In the rows, 128 means zero.
Facts:
{k221 k849 k393 k169 k696 k139 k552 k357 k134 k854 k861 k536 k405 k906 k968 k9 k882 k767 k971 k941 k460 k610 k431 k8 k20 k726 k268 k862 k887 k889 k863 k940 k307 k714 k964 k259 k323 k937 k74 k574 k179 k877 k271 k369 k267 k506 k775 k297 k667 k993 k176 k582 k802 k645 k96 k907} φ 6
{k103 k41 k125 k546 k492 k942 k80 k950 k155 k87 k852 k189 k43 k311 k370 k418 k826 k762 k64 k658 k456 k865 k647 k299 k104 k426 k729 k462 k331 k261 k851 k670 k199 k441 k48 k82 k334 k872 k226 k683 k32 k108 k247 k783 k50 k622 k22 k601 k111 k720 k240 k203 k651 k359 k110 k509 k361 k40 k972 k163 k760} φ 267
k393 ρ k111
k169 ρ k357
k696 ρ k683
k139 ρ k361
k942 ρ k8
k43 ρ k460
k767 ρ k887
k941 ρ k658
k8 ρ k509
k762 ρ k941
k64 ρ k125
k726 ρ k622
k862 ρ k96
k865 ρ k179
k647 ρ k359
k104 ρ k645
k199 ρ k108
k441 ρ k972
k937 ρ k50
k877 ρ k546
k271 ρ k221
k683 ρ k405
k22 ρ k726
k297 ρ k393
k667 ρ k854
k203 ρ k32
k359 ρ k760
k110 ρ k9
k802 ρ k334
k509 ρ k169
k645 ρ k163
k96 ρ k647
k40 ρ k203
k972 ρ k259
[k221 k189] ξ k271
[k221 k882 k418] ξ k456
[k103 k971 k456 k714] ξ k462
[k103] ξ k852
[k103 k683] ξ k802
[k849 k861 k48] ξ k87
[k849 k889 k714] ξ k882
[k393 k762] ξ k297
[k169 k189] ξ k405
[k169 k872] ξ k950
[k169 k536 k462] ξ k775
[k139] ξ k849
[k552] ξ k783
[k546 k882] ξ k826
[k492 k729 k622] ξ k942
[k492 k942 k971 k8 k179 k271 k108 k802] ξ k169
[k492 k108] ξ k767
[k357 k536 k111] ξ k760
[k155 k889 k647 k32 k651] ξ k134
[k155] ξ k103
[k155 k189 k307] ξ k851
[k87 k775] ξ k111
[k87 k968 k259] ξ k536
[k852 k882 k462 k163] ξ k22
[k852 k647 k651 k176] ξ k714
[k370 k647 k323] ξ k74
[k370] ξ k189
[k610 k714 k271] ξ k240
[k418 k361] ξ k357
[k8 k261 k651] ξ k971
[k762 k268 k32] ξ k259
[k762 k176] ξ k968
[k658] ξ k48
[k863 k972] ξ k762
[k462 k622 k240] ξ k872
[k261] ξ k96
[k670] ξ k889
[k670] ξ k418
[k670 k323] ξ k651
[k323 k74 k622] ξ k937
[k937 k972] ξ k492
[k179] ξ k720
[k622] ξ k268
[k509] ξ k647
[k40] ξ k261
[k40] ξ k426
[k907] ξ k307
{k221 k826 k993} θ k729
{k103 k456 k323 k82 k108 k667} θ k971
{k849 k950 k405 k189 k460 k261 k179 k506} θ k536
{k41 k610 k8 k877} θ k762
{k393 k169 k552 k852 k9 k882 k683} θ k546
{k696 k767 k307 k74 k247 k369 k775 k111 k96} θ k155
{k139 k64 k462 k240} θ k647
{k492 k110 k802 k645} θ k199
{k357 k968 k726 k299} θ k104
{k854 k861 k418 k889 k714 k259 k48 k334 k271 k297} θ k887
{k942 k311 k941 k509} θ k937
{k80 k865 k783 k720 k582} θ k331
{k87 k268 k862 k267} θ k370
{k43 k658 k851 k22 k176 k359} θ k441
{k431 k651} θ k361
{k20 k426 k32 k601} θ k163
{k863 k940 k203 k907} θ k760
{k670 k574} θ k134
{k964 k872 k50 k622 k40 k972} θ k906
{k226} θ k125

Known rows:
[147 166 139 173 148 100 102 157 127 116  94 118 194 127 109 165 142 146
 136 126 138  84  78 123 132 105 143  94 134 130 121 182] : k729
[135 122 133 174 158 116  65 174 127 111 107 138 163 122 110 155 126 140
 128 120 145  82  95 124 124 100 142 122 159 125 105 183] : k299
[152 119 141 113 167 114  86 159 131 118  97 114 181 135 109 147 160 130
 124 116 142  97  78 135 107 128 154 128 148 124 138 180] : k32
[ 89 112 123 229 149 119  78 169 130 115 108 131 140 113 109 152 151 144
 145 119 148  80  82 124 122 112 142  96 147 134  64 175] : k64
[180 139 136 188 133 118  79 152  97 120  89 135 172 121 117 151 113 139
 134 120 136  94 105 119 133  92 136 105 138 131 136 175] : k240
[133 152 117 184 139 104  88 240 143 123 181 123 160 106 105 136 118 145
 139 124 159  73 126  81 131 125 141  94 139 126  81 161] : k369
[139 127 137 159 128 114 138 200 131 119 136  98 178 122 117 135 138 147
 138 123 160  75 134  75 113 121 126 155  98 119 125 165] : k714
[156 127 130 190 161 110  56 192 133 121 135 140 165 112 106 146 108 132
 128 113 144  74  88 130 132 108 145  95 178 126 113 174] : k247
[ 95 107 128 204 152 119 101 156 137 120 103 107 151 113 115 146 195 143
 151 117 139  94  72 125 113 130 150  84 134 138  87 168] : k972
[131 175 126  97 143  95  93 224 131 112 137 117 169 126 103 149  93 158
 127 142 158  89 110 101 134 116 138 137 122 127  93 180] : k906
[ 92 123 142 178 170 126  93 156 161  98  91 108 181 126 120 133 135 138
 126 102 143  66  91 128 109  83 147 149 139 115 118 168] : k48
[126 145 136 166 159 100  90 157 139 116 104 118 177 126 105 165 151 145
 133 128 141  86  68 130 125 117 148  97 137 125 113 187] : k546
[ 96 139 131 165 156 106  82 180 118 116  91 129 147 117 104 163 117 148
 136 129 143  94  68 162 135 106 148 105 150 136  93 188] : k441
[133 101 135 138 160 118  88 163 111 128  96 123 151 122 109 150 162 132
 132 122 150 104  77 153 118 128 152 126 150 132 119 181] : k40
[153 128 125  86 144 121  99 179 131 104 139  95 163 139 115 128 164 148
 130 130 161 103 142  67 114 145 150 137 118 127  91 161] : k849
[170 159 123 142 122 111 105 223  87 133 146 128 149 105 110 124  88 139
 136 125 151 104 134 110 144 115 143 108 138 139 110 154] : k767
[133 162 127  82 155 112  96 202 136 103 129 104 169 133 114 124 112 148
 123 123 155  95 132  92 119 113 151 144 125 124 102 162] : k268
[131 138 129 245 140 116  80 158 132 114 112 129 175 116 117 153 144 148
 145 115 137  79  94  97 128 102 137  84 137 134  90 171] : k826

Rows:
No name comes twice in this set of rows, the named rows included.
[ 91 210 133 162 162 111  91 150 138  91  76 121 189 129 120 139  81 155
 127 108 132  83  93 119 136  66 162 103 144 143 111 166] : k760
[142 131 124  91 147 110  88 245 110 133 156 126 134 110 104 126  99 134
 128 128 161 101 119 132 135 126 149 130 155 131 104 166] : k696
[ 96 114 128 184 140 117 114 222 153 109 149 110 158 118 111 139 116 151
 134 124 166  66 131  84 116 109 124 161 111 118  79 169] : k854
[ 99 151 133 179 150 100 146 163 112 133  84 128 171 124 108 170 151 135
 136  97 162 108  66 128 134 131 171 107 142 153 129 186] : k647
[105  94 139 226 157 121  82 174 145 110 106 127 163 118 114 158 122 141
 132 112 151  55  92 128 110  93 126 146 147 116 107 181] : k334
[119 163 129 202 162 119  66 175 151 110 125 118 185 113 118 124 124 136
 132  98 128  76  86 121 123  90 158  72 159 135 110 153] : k111
[157 157 137 192 157  90 100 181 133 139 128 117 199 114 103 161 168 132
 138 118 143  84  64 130 132 135 149  72 150 127 142 178] : k155
[104 157 130 185 163 119  76 147 153  96  97 114 180 127 120 133 134 148
 134 107 135  76  91 108 114  92 154 104 144 130  96 163] : k87
[106 149 135 128 143 101 119 224 147 110 134 109 172 121 105 149  89 155
 128 133 166  71 116 110 128 101 130 165 115 121 104 178] : k887
[120 114 146 179 164 123 104 160 147 104  86 107 186 127 120 138 141 134
 126 101 143  73  87 124 107  99 141 151 133 120 141 172] : k418
[121 186 126  67 153 111  97 186 137  90 116  93 177 141 114 122 110 161
 127 135 150 104 134  81 125 112 157 131 107 132  91 160] : k536
[218 183 132  96 130 111 112 188  55 113  94 124 151 127 117 122 111 133
 130 135 165 128 156 104 142 103 142 159 110 128 118 157] : k169
[113 117 132 194 135 112 140 205 151 116 151  96 171 121 114 141 173 148
 144 119 165  68 126  70 106 130 125 142  98 118 107 163] : k889
[151 152 122 101 134 111 121 235  94 133 135 139 143 112 110 128  68 130
 122  97 171 110 131 119 148 126 161 142 152 148 131 163] : k96
[106 116 129 161 158 120  94 176 108 117  89 147 142 124 112 158 107 133
 125  94 164  96  88 144 132 111 165 138 170 145 106 184] : k359

Now the same nodes, written a new way:
Known rows:
[117 146 124  68 186 110 164 144 168 143  82 168 126 177 139 154 158 141
 190 106 108 149 114 151  63 125 103 108 123 129  95] : k108
[125 148 154  69 127  86 140 127 138 164  81 140 162 185 111 186 145 107
 216 110 148 191 126 146  99 126  78 123 143 126  66] : k950
[153 117 186 100 123 117 103 159 162 124  94 163 131 117 120 148 169 114
 177 114 123 124 154 106 108 128 103  71 177 119 125] : k696
[147 111 166 119 125  92 108 122 139 126  90 139 160 125 124 149 137  96
 198  98 127 195 137 131 137 115  78  80 170 101  94] : k96
[131 153 154  58 159 100 140 154 159 163  83 146 138 178 123 175 174 131
 190 135 140 143 112 147  99 122  98  99 148 132 103] : k41
[115 149 147  91 139  99 145 118 115 153  77 164 162 199 114 164 136 112
 205  99 151 187 124 142 100 128  90 105 125 138  73] : k240
[113 164 147  74 167 114 144 158 140 157  80 170 132 190 128 150 163 138
 183 124 143 146 112 140  89 132 111  97 131 142 101] : k103
[126 147 165  63 161 106 139 158 155 174  78 142 136 180 118 173 179 143
 192 134 141 142 117 144 111 126  97  99 148 134 102] : k110
[120 145 141  61 170  82 156 158 144 154  93 148 149 183 144 197 178 126
 170 139 154 143 115 154  96 111 100  86 154 123 120] : k334
[126 133 175  85 152  83 130 112 130 170  74 136 145 189  78 191 127 115
 214 113 132 180 131 155 108 101  80 137 155 146  79] : k104
[118 133 139 108 102  82 126 122 133  99  76 142 163 128 136 122 121 109
 178  98 146 193 142 147 113 123  82 119 159 121 102] : k357
[133 134 186  95 167  85 103 169 151 133  80 145 105 133 122 136 135 120
 167 130 130 160 132 130 107 101 107 119 194 138 141] : k134
[125 143 153  77 133  88 140 122 131 163  84 140 167 186 110 192 148 102
 207 112 153 187 124 150 110 122  79 112 144 122  71] : k203
[116 156 133  86 128  95 143 112 113 141  80 156 164 194 122 164 138 103
 195 113 164 188 116 156 100 125  92 110 128 134  77] : k32
[143 132 153  93 138 102 134 100 134 157  86 147 171 182 103 189 157  95
 211 114 135 176 118 155 120 116  82  82 141 116  73] : k247
[129 154 156  57 158 103 139 157 156 165  81 146 137 182 126 173 174 128
 186 134 142 146 114 146  99 123 100 101 149 133 103] : k851
[130 143 156  74 134  88 138 122 135 161  80 139 166 185 112 189 146 105
 213 110 143 187 125 148 107 118  78 109 142 126  70] : k359
[126 152 166  63 162 108 134 163 149 177  78 144 137 183 119 170 176 137
 189 136 146 143 116 138 112 126  97  95 148 136 101] : k22

Rows:
No name comes twice in this set of rows, the named rows included.
[113 155 132  87 127  92 147 110 122 144  83 155 167 193 120 168 139 103
 199 110 161 188 118 160  98 129  91 117 134 130  74] : k658
[108 153 129  82 105  95 154  95 127 133  65 137 176 180 103 156 138 134
 191 111 157 167 130 173 107 131  78 123 130 145  80] : k87
[101 147 135  85 179 112 166 146 168 156  92 168 131 178 124 161 165 147
 182 110 122 147 120 143  69 141 105 114 134 126  97] : k492

Now the same nodes, written a new way:
Known rows:
[141 116 139 118 155 148 128 159 102 117  95 112 102 160 158 112 142  73
 173 164 126 143 136 133 118 113 119 123 160 103 103 125 120 148 117 112
  82 108] : k601
[134 134 113 144 174 157 159 116  96 135 110  98 114 173 129 111 121  69
 154 154 142 151 132 115 144  84 117 119 152  94  98 105 121 104 176 106
 125 102] : k32
[128 106 103 106 161 141 127 160 119 150 110 131 130 202 139 146 158  87
 187 148 137 147 144 102  94 104 124 123 165  93  91 122 142 146 100 136
 106 116] : k950
[142 135  91 153 112 112 125  53 171 158 179 174 125 116 104 125 129 172
  68  97 134 109 131 110 158 186 147 141  91 152 181 129 125  85 158 156
 117 125] : k889
[127 127  88 138 171 157 122 105  99 121 105 140 145 150 147 130  95  70
 159 164 155 173 117 138 146  80 121 114 142 111 121 115 105 176 144  95
 109 128] : k762
[148 152 133 142 160 163 163 122  83  91  97  73 106 159 142 123 119  60
 141 159 136 145 119 156 170  75 115 119 156 101  92 105 120 125 155  92
 134 134] : k546
[121 125  62 126 195 155 150  97 118 188 118 130 153 210 123 135 140  83
 170 133 150 160 136 103 125  77 131 119 155  92 105 110 135 113 135 136
 157  99] : k261
[154 109 150 128  87 104  77 128 195 140 164 208 114 110 127 130 139 186
  91 109 119 106 126 131 118 211 144 143 104 178 160 149 125 146 103 153
  72 127] : k297
[135 124 139 155  93 110  97  82 179 157 185 173 134 105  90 122 124 177
  74 104 141 116 121 112 150 172 131 144  93 163 157 137 129  95 164 151
 121 120] : k861
[132 143  80 133 195 161 153  88 102 147 103 112 124 172 148  93 125  75
 155 145 140 154 129 136 148  80 131 118 151 100 126 107 111 110 146 119
 135  97] : k240
[129 122 162 119  65  94 120 162 156 108 151 136 128  79 119 166 138 181
  94 102 110  96 127 130 116 178 133 137 105 156 141 146 146 142 101 145
 129 166] : k940
[103 152 125 137 119 105  45  27 173 161 159 173 169 113  99  81 139 208
  78 101 137 118 117 144 148 154 154 150 100 171 181 130 121  77 108 170
 138 108] : k271
[137 162 111 144 113 120 187 139 149 161 161 103 136  86 119 161 128 160
  61  83 118 102 120 154 159 162 151 131  92 153 173 126 135 107 142 153
 182 140] : k882
[117 130 162 151  73 105 136 135 154 129 171 121 144  89  73 173 112 175
  79 100 133 106 116 104 138 144 125 135  99 157 120 136 151 103 169 132
 175 153] : k357
[140 117 144 115 159 147 121 163 103 115  94 113 104 161 158 103 145  76
 173 163 124 144 135 137 122 110 117 123 159 103 102 124 119 149 114 113
  84 110] : k720
[118 144 112 137  94 107 141 103 153 140 158 138 150  90 101 153 119 183
  79  87 125 107 121 132 141 148 141 133  97 155 160 132 138 108 129 148
 178 148] : k610
[152 108 152 140  54  93  65  49 170  54 159 189  87 113 107 136 131 189
  87 121 122  87 136  95 142 215 128 148 110 155 137 137 133 118 119 124
  55 180] : k887
[ 93 117 183 129 132 131  87 146  70  61  64  72 118 138 139 141 132  78
 178 188 140 135 136  91 134 122 118 121 154  93  82 117 125 147 147  75
  59 134] : k760

Rows:
No name comes twice in this set of rows, the named rows included.
[144 110 165 166  62 110  99 109 170 133 210 160 133 106  65 133 118 177
  70 113 148 117 121 104 149 157 103 149  93 151 121 144 141  79 192 140
 114 141] : k259
[122 120 145 123 144 138 112 107  88  58  57 108  92 165 153 141 126  80
 179 173 125 128 137  97 124 128 123 115 164 104  91 109 121 151 124  76
  75 141] : k125
[107 170 185 125  93 113  93  89 168 123 150 115 164 104  85 104 133 204
  77  84 118 108  98 188 141  96 133 143 120 182 122 134 145  85  95 159
 233 138] : k169
[109 125 158 149  80 106 130 159 157 156 175 134 164  79  82 166 107 174
  81 101 137 117 112 117 135 143 127 135  90 165 133 142 144 126 167 135
 165 142] : k968
[108 152 118 116 192 158  76  60 117 140  89 133 159 180 139  46 128 104
 164 145 140 169 112 182 136  36 124 127 164 124 111 115 111 121  91 133
 176  92] : k942
[149 158  97 140 202 171 186 128  97 174 108  84 113 165 159 100 137  53
 142 145 133 150 127 155 161  91 133 116 147 102 131 105 109 115 155 121
 141  89] : k852
[119 135  91 132 169 151 112  52  88  88  86 123 137 163 143 109 109  82
 163 157 146 157 122 132 152  74 122 119 153 106 110 108 113 140 131  93
 128 137] : k729
[133 139 117 139 158 156 141  84 108 187  73  69 116 151 155  59 148  22
 158 133 130 150 126 156 198  57  97 121 142 139 112 129 121 139 172 114
 216  87] : k683
[129 139  96 130 197 160 135 135 105 165 114 119 145 161 153  95 125  74
 156 155 145 168 122 157 141  81 129 118 145 105 131 116 108 138 136 125
 122  89] : k40
[147 117 120 156 179 164  95  87 128 171 134 148 113 186 129  69 127  67
 151 169 159 167 129 111 160 103 111 130 145 111 112 116 104 109 191 115
  75  67] : k48
[123 134  81 136 174 153 129  67  85  98  89 116 131 158 146 125 106  74
 158 159 146 157 126 127 154  85 124 116 149 101 117 106 110 146 141  93
 124 136] : k370

